Here is a tiny trained network, its code and every weight. The questions are about switching its units off for an input and a class, where a switched-off unit gives its printed mean instead of its output.

import numpy as np


def w(rows, s, z=0):
    codes = np.array(rows[::2]) - 128.0
    scale = np.full(codes.shape[1], s)
    scale[-1] = z or s
    return codes * scale


def f(y):
    return y / 2 * (1 + np.tanh(0.7978845608 * (y + 0.044715 * y**3)))


def log_softmax(a):
    a = a - a.max(-1, keepdims=True)
    return a - np.log(np.exp(a).sum(-1, keepdims=True))


def net(x, mask):
    res = np.array(x, float).reshape(1, 3) / 4 @ E
    y = f(res @ A[0][:, :-1].T + A[0][:, -1])
    res = res + np.where(mask, y, B[0][:, -1]) @ B[0][:, :-1]
    return log_softmax(res[-1] @ U[:, :-1].T + U[:, -1])


A, B = {}, {}
E = w([
[145,215,47,115,23,245,68],'x0',
[51,172,153,35,176,132,1],'x1',
[55,202,139,107,65,79,219],'x2',
],0.0092)
A[0] = w([
[212,135,73,127,80,176,116,203],'n0',
[70,145,159,97,154,75,130,198],'n1',
[90,164,93,99,90,170,85,138],'n2',
[169,147,107,135,144,214,82,146],'n3',
[68,160,124,70,128,115,124,213],'n4',
[171,66,135,192,147,106,229,246],'n5',
[122,154,126,79,133,209,10,254],'n6',
[138,47,148,163,162,94,143,186],'n7',
[72,175,127,96,104,91,188,161],'n8',
[116,165,110,145,81,133,179,156],'n9',
[138,174,30,139,43,196,132,199],'n10',
[118,150,108,162,88,175,135,161],'n11',
],0.011,0.0064)
B[0] = w([
[105,148,32,180,126,140,177,207],'n0',
[113,150,180,77,171,102,93,187],'n1',
[139,94,122,120,142,203,124,189],'n2',
[36,148,88,154,138,153,154,187],'n3',
[150,141,176,98,156,154,86,186],'n4',
[112,102,109,147,92,31,244,244],'n5',
[104,90,76,145,177,211,107,248],'n6',
[54,61,124,133,140,64,142,200],'n7',
[157,160,219,66,76,147,136,185],'n8',
[185,182,132,110,52,139,155,176],'n9',
[187,195,94,134,123,183,161,235],'n10',
[168,188,101,128,123,143,156,171],'n11',
],0.011,0.016)
U = w([
[186,151,72,172,82,68,175,41],'0',
[201,164,152,84,103,181,115,23],'1',
[137,149,195,94,52,83,166,54],'2',
[109,148,35,163,153,188,124,156],'3',
[117,72,133,91,211,147,1,253],'4',
[115,186,208,87,150,66,58,105],'5',
[80,16,111,146,140,28,162,224],'6',
],0.0085,0.0017)

Each question gives the input, the list of numbers given to net, and the class t.
The units are the neurons (one row each of A and B). Each row of codes is followed by its name. A weight is (code - 128) times the scale printed after its matrix; where a second scale follows, it is the last column's (A, B and U).
mask holds one flag per neuron, in row order. A switched-off neuron (its flag False) gives its mean, the last column of its row in B, instead of its output. The means were averaged over made-up inputs and are rounded, as every weight is.
A unit's drop is (log p(t) with every unit on - log p(t) with that unit switched off) / (log p(t) with every unit on - log p(t) with every unit switched off).
most important unit: the unit with the biggest drop
k most important neurons: the k neurons with the biggest drops, biggest first
drop when u is switched off: that unit's drop, to one decimal
input [5,6,6], class 1: most important unit : n8
input [-5,-5,4], class 6: 3 most important neurons : n5; n7; n10
input [-4,-8,5], class 6: 2 most important neurons : n5; n7
input [-5,-4,6], class 2: 4 most important neurons : n8; n6; n9; n0
input [-5,1,6], class 2: 2 most important neurons : n8; n6
input [-4,-5,4], class 6: 2 most important neurons : n5; n10
input [7,8,7], class 1: 2 most important neurons : n8; n4
input [1,0,1], class 1: drop when n3 is switched off : 0.3
input [3,-2,5], class 1: drop when n5 is switched off : 0.3
input [3,-5,-1], class 0: drop when n6 is switched off : 0.3
input [8,1,8], class 1: drop when n8 is switched off : 0.2
